Below is a small trained network, with its code and all its weights. Each question gives an input and a class and asks what happens when units are switched off, that is, made to give their printed mean instead of their output.

import numpy as np


def w(rows, s, z=0):
    codes = np.array(rows[::2]) - 128.0
    scale = np.full(codes.shape[1], s)
    scale[-1] = z or s
    return codes * scale


def f(y):
    return np.maximum(y, 0)


def log_softmax(a):
    a = a - a.max(-1, keepdims=True)
    return a - np.log(np.exp(a).sum(-1, keepdims=True))


def net(x, mask):
    res = np.array(x, float).reshape(1, 7) / 4 @ E
    y = f(res @ A[0][:, :-1].T + A[0][:, -1])
    res = res + np.where(mask, y, B[0][:, -1]) @ B[0][:, :-1]
    return log_softmax(res[-1] @ U[:, :-1].T + U[:, -1])


A, B = {}, {}
E = w([
[147,119,134,163,173,185,145,126,94,117,2],'x0',
[103,116,149,71,164,144,143,247,130,133,122],'x1',
[133,129,127,119,125,130,125,126,121,126,126],'x2',
[118,128,122,131,122,129,128,129,128,126,126],'x3',
[135,123,129,123,121,117,129,129,120,117,122],'x4',
[88,189,202,127,134,136,87,117,143,36,131],'x5',
[118,128,119,133,114,127,124,134,125,125,123],'x6',
],0.021)
A[0] = w([
[89,200,212,129,135,141,82,118,140,45,128,129],'n1',
[118,141,125,100,93,87,126,134,140,137,215,248],'n2',
[149,145,119,160,110,125,125,81,124,127,132,194],'n3',
[144,71,81,130,115,124,154,136,118,182,127,237],'n4',
[148,120,141,171,171,205,145,119,90,117,5,140],'n5',
[108,121,141,83,147,138,144,235,123,125,128,139],'n6',
[145,127,130,167,99,130,124,56,124,129,133,215],'n7',
[145,124,100,163,124,122,135,76,108,149,137,198],'n8',
],0.015,0.011)
B[0] = w([
[5,219,124,120,107,132,152,119,123,69,177,223],'n1',
[147,109,115,13,108,128,21,107,150,152,178,220],'n2',
[127,135,88,127,80,61,126,83,144,131,106,177],'n3',
[162,48,132,127,135,121,124,154,113,196,106,214],'n4',
[127,132,125,212,138,143,166,129,93,102,104,255],'n5',
[98,125,188,101,181,172,118,208,109,140,147,211],'n6',
[127,149,73,157,100,36,108,79,152,111,113,194],'n7',
[162,119,100,160,97,84,106,141,164,111,102,185],'n8',
],0.017,0.036)
U = w([
[254,82,88,89,70,77,72,104,191,169,122,251],'0',
[241,91,110,249,124,79,110,138,138,121,31,196],'1',
[91,194,109,71,86,74,83,28,165,101,171,73],'2',
[102,196,102,216,107,97,179,53,114,44,114,23],'3',
[173,46,175,46,195,165,79,178,104,227,175,160],'4',
[179,72,190,155,202,228,205,204,69,197,43,200],'5',
[90,167,198,43,130,202,76,178,159,85,210,52],'6',
[88,178,182,160,184,226,210,190,79,63,148,59],'7',
],0.0071,0.0031)

Each question gives the input, the list of numbers given to net, and the class t.
The units are the neurons (one row each of A and B). Each row of codes is followed by its name. A weight is (code - 128) times the scale printed after its matrix; where a second scale follows, it is the last column's (A, B and U).
mask holds one flag per neuron, in row order. A switched-off neuron (its flag False) gives its mean, the last column of its row in B, instead of its output. The means were averaged over made-up inputs and are rounded, as every weight is.
A unit's drop is (log p(t) with every unit on - log p(t) with that unit switched off) / (log p(t) with every unit on - log p(t) with every unit switched off).
The circuit of an input: a set's keep is (log p(t) with only the set's units on - log p(t) with every unit switched off) / (log p(t) with every unit on - log p(t) with every unit switched off). Starting from all 8 units, units are removed one at a time, each time the one whose removal leaves the highest keep (on an exact tie, the one counted first), for as long as the keep stays at least 0.8.
units of the circuit, in order: the units of the circuit, biggest drop first
unit that matters most: the unit with the biggest drop
top k neurons: the k neurons with the biggest drops, biggest first
drop when u is switched off: that unit's drop, to one decimal
input [1,6,-4,-7,6,6,5], class 7: units of the circuit, in order -> [n2]
input [2,8,4,6,-3,0,1], class 5: units of the circuit, in order -> [n1, n2]
input [2,-6,1,0,5,-1,-8], class 1: top 2 neurons -> [n1, n2]
input [2,1,3,1,1,-5,-8], class 5: units of the circuit, in order -> [n7, n2]
input [-8,0,-5,2,-7,-8,5], class 0: top 2 neurons -> [n6, n8]
input [2,5,-7,-1,-2,-2,-6], class 5: top 2 neurons -> [n2, n1]
input [1,0,3,-5,0,-3,8], class 1: top 2 neurons -> [n2, n6]
input [0,-5,3,3,-5,-2,4], class 0: top 2 neurons -> [n5, n1]
input [2,0,1,8,-1,-5,0], class 1: top 2 neurons -> [n6, n2]
input [0,1,-5,2,5,-6,-1], class 4: top 2 neurons -> [n5, n7]
input [1,-1,-8,-2,6,0,-7], class 1: top 2 neurons -> [n1, n2]
input [-8,1,-7,-7,-4,2,4], class 6: top 2 neurons -> [n7, n3]
input [2,8,-5,-8,-7,0,2], class 5: top 2 neurons -> [n1, n2]
input [0,0,3,2,2,-5,6], class 0: top 2 neurons -> [n5, n6]
input [-3,2,-1,8,-7,1,4], class 6: unit that matters most -> n4
input [-7,-4,8,-7,-5,-8,-2], class 0: drop when n8 is switched off -> 0.0
input [2,6,2,-6,-5,7,0], class 7: drop when n2 is switched off -> 0.5
input [1,-7,-4,5,0,-2,-3], class 1: drop when n2 is switched off -> 1.2
